Below is a small trained network, with its code and all its weights. Each question gives an input and a class and asks what happens when units are switched off, that is, made to give their printed mean instead of their output.

import numpy as np


def w(rows, s, z=0):
    codes = np.array(rows[::2]) - 128.0
    scale = np.full(codes.shape[1], s)
    scale[-1] = z or s
    return codes * scale


def f(y):
    return np.maximum(y, 0)


def log_softmax(a):
    a = a - a.max(-1, keepdims=True)
    return a - np.log(np.exp(a).sum(-1, keepdims=True))


def net(x, mask):
    res = np.array(x, float).reshape(1, 6) / 4 @ E
    y = f(res @ A[0][:, :-1].T + A[0][:, -1])
    res = res + np.where(mask, y, B[0][:, -1]) @ B[0][:, :-1]
    return log_softmax(res[-1] @ U[:, :-1].T + U[:, -1])


A, B = {}, {}
E = w([
[60,2,220,138,141,34,80],'x0',
[142,211,240,171,210,46,195],'x1',
[102,172,135,34,13,15,178],'x2',
[122,133,129,135,121,129,127],'x3',
[130,126,130,126,129,129,128],'x4',
[68,215,156,33,234,200,38],'x5',
],0.0099)
A[0] = w([
[160,208,134,169,141,121,148,80],'neuron 0',
[195,82,116,145,49,115,170,173],'neuron 1',
[94,84,13,55,84,158,97,3],'neuron 2',
[126,148,132,22,80,103,178,79],'neuron 3',
[40,169,116,50,151,158,65,181],'neuron 4',
[162,193,80,99,100,186,158,122],'neuron 5',
[83,172,142,113,136,148,73,127],'neuron 6',
[113,150,121,69,79,105,170,110],'neuron 7',
[202,169,66,85,137,168,186,101],'neuron 8',
[112,85,79,247,200,186,144,88],'neuron 9',
[97,190,158,49,168,162,115,120],'neuron 10',
[33,16,197,115,101,92,62,158],'neuron 11',
[61,159,150,65,48,92,165,88],'neuron 12',
[148,107,89,160,96,189,46,80],'neuron 13',
[148,83,142,216,139,233,104,53],'neuron 14',
[112,123,188,169,181,204,162,69],'neuron 15',
[186,207,22,126,84,193,177,121],'neuron 16',
[223,70,78,213,77,112,210,183],'neuron 17',
[58,159,147,63,142,201,114,152],'neuron 18',
[105,92,60,38,103,135,157,60],'neuron 19',
[78,67,86,115,50,164,45,52],'neuron 20',
[140,202,186,157,208,32,178,116],'neuron 21',
],0.011,0.0026)
B[0] = w([
[76,135,166,96,156,172,192,181],'neuron 0',
[185,189,123,165,120,46,85,215],'neuron 1',
[170,120,203,141,28,208,188,213],'neuron 2',
[111,149,45,17,83,164,101,207],'neuron 3',
[189,194,112,188,149,48,101,213],'neuron 4',
[65,65,113,166,221,94,167,207],'neuron 5',
[136,131,137,174,135,95,72,174],'neuron 6',
[89,126,48,79,113,136,79,192],'neuron 7',
[66,31,100,175,204,109,147,205],'neuron 8',
[77,149,76,65,99,177,26,208],'neuron 9',
[181,205,141,162,143,50,108,201],'neuron 10',
[30,49,134,185,254,67,170,248],'neuron 11',
[114,74,74,30,88,155,66,217],'neuron 12',
[142,112,170,91,54,200,170,182],'neuron 13',
[80,141,69,62,97,153,75,197],'neuron 14',
[90,140,90,59,96,176,111,185],'neuron 15',
[71,34,172,169,176,60,157,244],'neuron 16',
[213,216,145,190,129,55,59,247],'neuron 17',
[216,165,156,181,133,103,59,196],'neuron 18',
[141,106,127,76,89,198,156,187],'neuron 19',
[153,151,197,181,126,208,197,203],'neuron 20',
[122,189,201,122,71,254,205,254],'neuron 21',
],0.0085,0.017)
U = w([
[214,166,105,199,158,42,93,249],'0',
[17,44,116,175,218,67,196,147],'1',
[72,121,30,48,115,141,83,82],'2',
[134,146,175,152,108,192,247,66],'3',
],0.016,0.0012)

Each question gives the input, the list of numbers given to net, and the class t.
The units are the neurons (one row each of A and B). Each row of codes is followed by its name. A weight is (code - 128) times the scale printed after its matrix; where a second scale follows, it is the last column's (A, B and U).
mask holds one flag per neuron, in row order. A switched-off neuron (its flag False) gives its mean, the last column of its row in B, instead of its output. The means were averaged over made-up inputs and are rounded, as every weight is.
A unit's drop is (log p(t) with every unit on - log p(t) with that unit switched off) / (log p(t) with every unit on - log p(t) with every unit switched off).
The circuit of an input: a set's keep is (log p(t) with only the set's units on - log p(t) with every unit switched off) / (log p(t) with every unit on - log p(t) with every unit switched off). Starting from the 12 units with the biggest drops (on a tie, the unit counted first), units are removed one at a time, each time the one whose removal leaves the highest keep (on an exact tie, the one counted first), for as long as the keep stays at least 0.8.
units of the circuit, in order: the units of the circuit, biggest drop first
k most important neurons: the k neurons with the biggest drops, biggest first
drop when u is switched off: that unit's drop, to one decimal
input [5,-7,-2,0,6,-7], class 0: 2 most important neurons -> [neuron 17; neuron 1]
input [-8,-6,4,7,-8,4], class 1: units of the circuit, in order -> [neuron 16]
input [-6,-3,8,-5,3,8], class 0: 3 most important neurons -> [neuron 4; neuron 10; neuron 18]
input [-5,-6,-3,3,6,-1], class 3: 4 most important neurons -> [neuron 2; neuron 11; neuron 13; neuron 20]
input [-6,4,7,-5,-2,-6], class 2: 3 most important neurons -> [neuron 3; neuron 12; neuron 11]
input [1,-6,-6,-4,5,-4], class 2: 4 most important neurons -> [neuron 9; neuron 14; neuron 21; neuron 0]
input [-5,-8,-3,-2,-5,-7], class 3: 3 most important neurons -> [neuron 2; neuron 13; neuron 20]
input [2,7,-6,1,-8,-6], class 3: 2 most important neurons -> [neuron 21; neuron 12]
input [-6,3,-8,-8,0,-3], class 2: 2 most important neurons -> [neuron 9; neuron 14]
input [5,7,-3,-6,0,7], class 0: 3 most important neurons -> [neuron 10; neuron 4; neuron 2]
input [0,5,-2,7,-1,4], class 3: 3 most important neurons -> [neuron 21; neuron 17; neuron 1]
input [-7,2,-8,8,8,1], class 2: 4 most important neurons -> [neuron 9; neuron 14; neuron 11; neuron 15]
input [-7,-8,6,3,-4,-3], class 3: drop when neuron 11 is switched off -> 1.4
input [6,8,-1,8,0,-6], class 3: units of the circuit, in order -> [neuron 21]
input [0,8,1,7,2,-5], class 3: drop when neuron 21 is switched off -> 3.5
input [-5,-3,3,1,8,-1], class 1: drop when neuron 16 is switched off -> 0.2
